[  1.6  12.0   2.5 -29.1 -20.5   4.7  12.6  30.8  -2.9 -15.2  -0.9 -10.6
  47.4  12.0  18.6   5.8  24.3 -15.7 -34.3] : voku A
[-12.7  -0.4   7.7  -4.1  -7.5  -0.1   7.0  23.9  -1.4 -12.0   3.6   9.8
  18.3  27.0  -6.2   6.0  11.9  -5.4 -17.2] : gak A
[-31.4  31.5   9.2 -54.5 -30.0 -17.1   0.8  70.6  -9.8 -48.2  -4.8 -16.6
  89.8  41.3 -16.0 -11.4  20.0 -44.1 -66.2] : zolet A
[ -3.0   8.7  17.4 -18.4  -7.6  -4.7  14.0  27.7 -11.0 -29.0   8.3  -0.9
  25.1  23.7  -9.8   7.1  12.6  36.1 -28.8] : zolet A
[-17.0   7.3   5.6 -37.3  -8.9 -13.6  10.4  40.9  -3.8  -6.1  -2.4  21.9
  32.7  36.5   3.0  -1.3  21.8  -8.1 -14.1] : nugid S
[-19.5  10.1  -1.2 -28.6 -12.3 -12.5   8.6  53.8   0.0 -12.3  -9.3   4.7
  40.5  21.3  -8.1  -4.6   8.1  -9.0 -22.7] : zolet S
[  1.8  21.7   0.4  -9.9  -8.4 -12.4   8.9  11.6 -11.2  -6.9   5.6  -0.7
   9.7  22.1  -4.1   2.2   6.0   4.6 -19.6] : zolet A
[ 11.0  21.2  11.2   2.2  -7.4   3.5   0.6  21.8 -12.3 -11.2  12.3   8.4
  17.1  24.2  -4.0  -1.5   4.5  12.5 -33.9] : nugid A
[-14.4  22.3  -3.1  -8.5  -3.3 -13.6  -1.7  37.7  -2.8 -14.1 -11.2  12.4
  28.5  20.0 -11.6   0.0  19.9 -19.8 -22.3] : zolet S
[-11.5   4.2  10.0 -32.0 -19.5   0.8  23.9  32.7 -10.1 -18.2  18.2   5.7
  36.8  29.5  -4.5   3.4  15.4  -8.1 -25.7] : gak A
[-21.5   5.8  13.4 -26.6   0.2  -9.8   8.0  47.1  -1.0 -29.4  -5.4   6.7
  50.8  17.2  -9.2   6.6  15.7 -21.0 -34.1] : voku S
[  5.2  22.4  -1.0  -8.3  -7.7  -7.5  -3.7  23.4  -2.6  -3.2  -8.9  -6.0
  17.7  18.5   5.3  -1.6  11.7   6.5 -18.9] : zolet A
[ -1.0  16.3   1.2 -12.5 -10.9  -3.3   3.5  30.1  -0.4 -13.3  -9.7   1.1
  34.8  15.5   4.9   2.0  11.7  -3.1 -21.9] : nugid A
[ -2.7  20.9   3.6 -24.3  -2.0  -9.0  17.4  13.5   1.0 -18.3  -3.9 -14.1
  33.5  41.7  -0.2  -4.4  10.8 -20.6 -17.6] : zolet A
[ -4.4   7.7   2.6 -26.5  -2.3  -5.8  11.8  36.6  -9.5 -18.1   3.4 -16.8
  43.9   9.0  -8.3  -1.8   9.0  -0.7  -0.7] : gak A
[ -3.5 -42.2  18.0 -24.0 -18.4   3.0  10.6  10.5  -8.3   2.5   8.2   6.1
   8.0  49.8  -3.7   9.1  23.8  -7.4 -20.9] : toz A
[ -2.5  20.7   8.0 -20.0  -2.1 -11.4   7.7  41.7  -6.9 -33.8   5.9  -7.7
  51.1  41.8   2.5  -2.3  23.6 -17.7 -25.7] : voku A
[ -4.6  11.6   5.8 -30.0  -5.6   1.0   5.2  24.3  -1.7 -17.6  19.0 -14.0
  29.6  22.5  -6.9  -4.8  20.7  -3.1 -31.6] : gak A
[-17.0 -17.6   8.5 -13.5  -4.2   3.8   8.8  26.2  -5.3  -9.5   7.1   9.2
  23.1  10.6 -12.3   8.6  20.0  -5.4 -20.5] : gak S
[-32.0  -3.1  17.3 -10.6  -4.6  -3.7   9.6  22.0 -11.2  -1.4   3.2   1.7
  27.7  17.4  -7.0   8.8  19.1  -0.6 -19.9] : nugid S
[ -7.6  17.5   7.4 -25.8  -3.3  -8.6   9.9  30.3 -12.1 -33.3   2.6  -2.8
  46.1  32.8  -6.7  -1.1  23.9 -13.5 -40.1] : nugid A
[ -6.2  13.6   7.9 -11.0  -3.9   2.9   9.5  30.7  -6.7 -15.4  -1.2 -11.7
  26.3  17.2  -5.8  -0.6   8.9 -23.8 -34.1] : zolet A
[ -2.7   9.7   4.7 -30.3  -9.1  -5.3  16.5  26.4  -6.9  -0.5   6.1  12.8
  21.1  13.4  -4.4   5.1  34.5   1.9 -25.9] : toz A
[-17.8   6.8   6.0 -40.7  -8.9  -3.4  10.3  48.6  -3.8 -40.2   1.6 -11.4
  49.9  21.3   2.3  -8.1  18.3  -6.0 -36.9] : gak A
[-18.1  -4.2   6.1 -14.1  -7.3 -10.0   6.0  44.4  -1.6 -14.9   6.7   6.2
  48.8  20.9 -10.8  17.6  12.0 -17.8 -26.3] : nugid S
[-16.7  19.0   9.6 -37.7 -11.7 -12.6  20.7  49.8 -14.3 -36.5  -0.5  -3.9
  62.7  38.5  -6.2  -1.0  37.0 -35.2 -45.5] : voku A
[-12.7  17.1   4.1 -26.5 -11.1  -0.7  15.6  26.9 -11.4 -17.6 -10.6   3.8
  21.1  24.1  -0.9 -11.8  22.4 -10.8 -36.0] : zolet A
[-17.7  13.1   6.6 -30.9  -6.1  -7.4   8.1  18.5  -1.5 -32.0  -4.3 -13.9
  38.3  15.8  -8.8  -7.5  14.4 -12.3 -19.1] : voku A
[ -6.0 -29.7  15.0  -6.8   0.4  -0.9   9.6  36.1   1.8  -9.6   4.2   4.2
  26.0   9.7  -2.3  12.0   4.0  -6.6 -18.3] : nugid S
[-16.8   7.1   6.9 -22.3  -2.2 -12.6   7.6  38.1  -9.5  -2.1  -4.2   7.5
  41.8  21.1  -4.1   2.2  11.3 -18.4 -32.6] : gak S
[  8.4  12.7   9.0  -6.4  -6.1   2.3   8.0  14.1  -1.0  -8.0   4.7   1.3
  26.8  19.1  -2.9   1.3  13.8   1.6 -28.4] : nugid A
[-28.5  -0.8  12.2  -4.4  -5.2 -13.6  -0.1  49.3  -0.9 -20.0   6.2  11.4
  32.6  36.4  -4.8  15.8  16.1 -24.2 -29.5] : gak S
[ -0.3  10.8  28.6 -14.3 -10.6  -6.2  13.7  28.8 -16.7 -17.1   0.8  -8.9
  31.0  18.7   0.8  -3.4  20.5 -14.0 -28.1] : zolet A
[ -6.9  15.9   2.5 -24.7 -14.5  -8.6   9.6  18.8   1.6 -20.4  -7.2   2.6
  31.8  16.4   1.7  -4.5  -1.4 -18.1 -14.3] : zolet A
[ -4.6 -15.7  -5.1 -18.6  -2.2  15.9   5.5  12.4 -12.2   1.3  12.2  18.8
  -1.2  10.3   1.5   8.7   2.9  32.6  -1.5] : toz A
[ -9.6  20.2  15.5 -45.4 -14.9 -26.0  17.4  33.4 -25.2 -30.6   2.0 -11.1
  47.1  33.4  -2.0  -9.5  24.9 -21.5 -43.7] : nugid A
[-16.5  12.9  -1.0  -6.9  -9.7 -30.1  14.2  47.5  -5.2 -20.2  -7.7  11.4
  27.5   2.6  -1.9  17.0   5.8 -17.4 -16.8] : toz S
[-26.7  18.5  10.3 -38.3 -14.7 -11.8   7.0  25.7  -6.6 -24.8  -2.2  -2.4
  44.5  25.6  -4.2   7.0  22.1 -20.7 -36.3] : nugid A
[-26.8   8.6  10.2 -16.3  -6.6 -13.6 -17.1  33.3   6.2 -13.1  -3.0   4.9
  37.8  23.7  -5.9  -1.4  12.4 -15.8 -37.3] : nugid S

[ -4.1 -26.4   4.1 -10.8  -7.8  -3.0   1.6 -10.0 -10.6  26.9 -24.1 -10.6
  -5.3 -11.6   4.6  20.1  10.1   6.9  24.1] : K matub
[  8.7 -11.1  -8.8  -5.0  -1.8   4.4   7.2 -31.0  -6.1   0.4   9.5   2.0
  -3.3  -6.0   1.2  10.8   6.6  -6.2  -7.4] : N Vela
[  7.6 -10.5   8.1  -4.3 -14.1   5.5   9.1 -12.5  -3.9  -4.0  -7.4   6.0
 -13.8 -15.5 -19.0  14.5  -4.2  -1.0  -7.5] : K dusig
[  6.4  -5.7   5.5 -13.4  -2.8   7.2   2.0  -2.5  -9.4 -12.8  21.9   2.0
  -0.7   0.0  -1.0  -9.2  -7.1  -7.5  -8.0] : L matub
[ -6.6 -29.9  29.6  12.7 -12.7 -18.1   8.9  21.9 -10.9  23.2 -13.6   8.6
  -3.2  -9.2  10.3  18.6   0.7  -1.9  14.9] : K fofa
